[-60 -72 -91 -55 -64 -74 -78 -64 -62 -63 -83 -71 -83 -59] -> K959
[ 70  12  34  56 -18  53  65  73  84  64 -66 -28  76  78] -> K969
[-60 -72 -91 -73 -64 -74 -78 -64 -62 -63 -83 -38  65  98] -> K225
[ -75  -75  -30  -90 -103  -74  -69  -96  -57  -54  -57  -84  -85  -78] -> K715
[-60 -72 -91 -73 -64 -74 -78 -64 -62 -63 -83 -71 -83 -59] -> K67
tags:
[-75] -> K13
[-59] -> K542
[-60] -> K228
[-72] -> K412
[-58] -> K420
join K67 1:   K228
start: [-66 -28  76  78]  K969, 11
asked: [ 70  12  34  56 -18  53  65  73  84  64 -66 -28  76  78]  K969

[-1 72 71 72] = K929
[ 0 49 42 86] = K546
[ 1 36 32 63] = K35
[ 1 56 97 98] = K681
[-1 17 14 27] = K862
[ 3 48 43 87] = K371
[ 1 38 33 67] = K488
[ 1 57 50 99] = K744
gone K862: [14 27 17]  [-1]
tags:
[33] -> K284
[1] -> K747
[3] -> K46
join K488 1:   K747
gone K681: [97  1 56]  [98]
gone K371: [43  3 48]  [87]
start: [56 97]  K681, 2
asked: [-1 17 14 27]  K862

[-10  10  45  17   7 -31  65 -41  15 -24  39  18 -35 -39  29   3 -17   6
   2 -43  -9 -31 -10 -27 -57 -21 -74  33 -34  10  37  35 -25  -7 -59 -74
 -31   1 -19  63   1  33  53   2   9 -60 -24 -60  48 -70  36  24 -47  12
  78  55 -48 -26 -59   8  27  27 -14  -3] = K122
[ -2  38  30 -12 -13 -17  38  -6  -6 -19   1  13   9 -16  19 -11  -7   2
  -3   3  14 -48  -5 -25 -24  10 -41  -4 -12  42  17   9   1  -6 -25   4
 -41 -18 -19   0  29   1  15 -15  19  -6  -7 -17  31   0  20  18 -29  -7
  22  22  -9 -13   3 -13  44 -10   7  33] = K584
[ -7  26  43 -11  -3 -30  50 -10  -1 -27  13   8   6 -23   1  16 -21  10
 -17 -22  18 -69   9 -46 -51  -1 -66   6 -36  31  16  46 -13  -9 -37 -37
 -53 -18 -42  23   7 -22  25  -1   1  35 -26   3  16  33  19   6 -22  -5
  11  -6   6 -17  18   8  30  -3  -1   4] = K714
[ -7  26  43 -11  -3 -30  50 -10  -1 -27  13   8   6 -23   1  16 -21  10
 -17 -22  18 -69   9 -46 -51  -1 -66   6 -36  31  16  46 -13  -9 -37 -37
 -53 -18 -42  23  19  51  25 -11  21 -26  -3 -14  40 -28  43  28 -46  -1
  51  71  -8 -36  18   8  30   2   4  -1] = K350
[-10  10  45  17   7 -31  78 -41  15 -24  39  18 -35 -39  29   3 -17   6
 -18 -43  -9 -31 -10 -27 -57 -21 -74  33 -34  10  37  35 -25  -7 -59 -74
 -31   1 -19  63   1  33  53   2   9 -60 -24 -60  48 -70  36  24 -47  12
  78  55 -48 -26 -59   8  27  27 -14  -3] = K8
[ -3  14  22 -17  -5  -8   8  12 -13 -17 -12  -7  20   3 -20  18 -22  17
 -16  -1  26 -56  26 -39 -19  11 -20  -8 -11  17  -1  30  -1 -13  -7  -5
 -34 -19 -30  -7  17  42 -13 -12  16   0  20  22   9   3  19  12 -14  -7
   5  45  20 -18   9  -7  55 -13  13  -3] = K533
[ -4 -27 -26  -2  24 -42  22  -4  35  20  49  10  10 -23 -20  51  37 -43
 -34 -43 -24  27 -36  26 -34 -33 -46   6 -75 -15 -33  53 -21  42  12 -47
   8  22 -38  30 -38  42  63  25 -18   4 -40   0  23 -18  52  14 -45  15
  67  53  -3 -53 -35  46  45  38 -21 -79] = K21
[  1 -21 -23  14  13 -12   3 -12  22  19  32   9 -13 -13   8   9  28 -28
  -1 -19 -28  47 -33  37  -5 -22 -10  11 -21 -21 -10   4 -11  24   5 -21
  27  24   6  24 -26 -18  37  19 -17   0 -32 -19   6 -14   9  -4 -10  11
  30  -9 -19 -10 -25  26 -21  26 -19 -31] = K552
[-35 -38  29   3 -17   6   2 -43  -9 -31 -10 -27  28 -22   7   1  34 -33
 -14   9  -4   4 -33  23  -1   3 -18 -19   5  29 -19   0   6  26  15  31
  -8   0 -15 -20   7 -22  25  -1   1  35 -26   3  16  33  19   6 -22  -5
  11  -6   6  -6  18 -15  30  -3  -1   4] = K244
gone K21: [-33   0 -27  24  38   4 -46 -20  15  26 -45 -42  -2  20   8 -21  12 -26
 -40  14 -75  53 -43 -43 -34  23  42  51  42 -15 -18  30 -47 -33  45 -36
  25 -38  46  49  10  10  -4 -21  -4 -23  22  37 -38 -35 -24   6  63 -53
 -79  35  22  53 -34 -18  27  -3  52]  [67]
gone K584: [-11  -6  22 -25  18  38   9  -6 -16 -13   7 -17  19 -13  38   1   0 -12
 -41  -2   3  -4  30  -7  10  19 -24  44  -6  20  42 -48  -7 -13  22  -6
  14 -18  17  -7 -25   9 -12   3   1  13 -15  -5  33  15 -19 -17   2   4
  -3 -41 -10 -29  29 -19  31   1   0]  [-9]
start: [-35 -39  29   3 -17   6   2 -43  -9 -31 -10 -27]  K122, 13
Table of tags by key:
[-10] -> K34
[-46] -> K605
[-74] -> K278
[-75] -> K70
[29] -> K403
[-20] -> K395
[30] -> K73
join K8 27:   K278
asked: [ -7  26  43 -11  -3 -30  50 -10  -1 -27  13   8   6 -23   1  16 -21  10
 -17 -22  18 -69   9 -46 -51  -1 -66   6 -36  31  16  46 -13  -9 -37 -37
 -53 -18 -42  23   7 -22  25  -1   1  35 -26   3  16  33  19   6 -22  -5
  11  -6   6 -17  18   8  30  -3  -1   4]  K714
asked: [-35 -38  29   3 -17   6   2 -43  -9 -31 -10 -27  28 -22   7   1  34 -33
 -14   9  -4   4 -33  23  -1   3 -18 -19   5  29 -19   0   6  26  15  31
  -8   0 -15 -20   7 -22  25  -1   1  35 -26   3  16  33  19   6 -22  -5
  11  -6   6  -6  18 -15  30  -3  -1   4]  K244

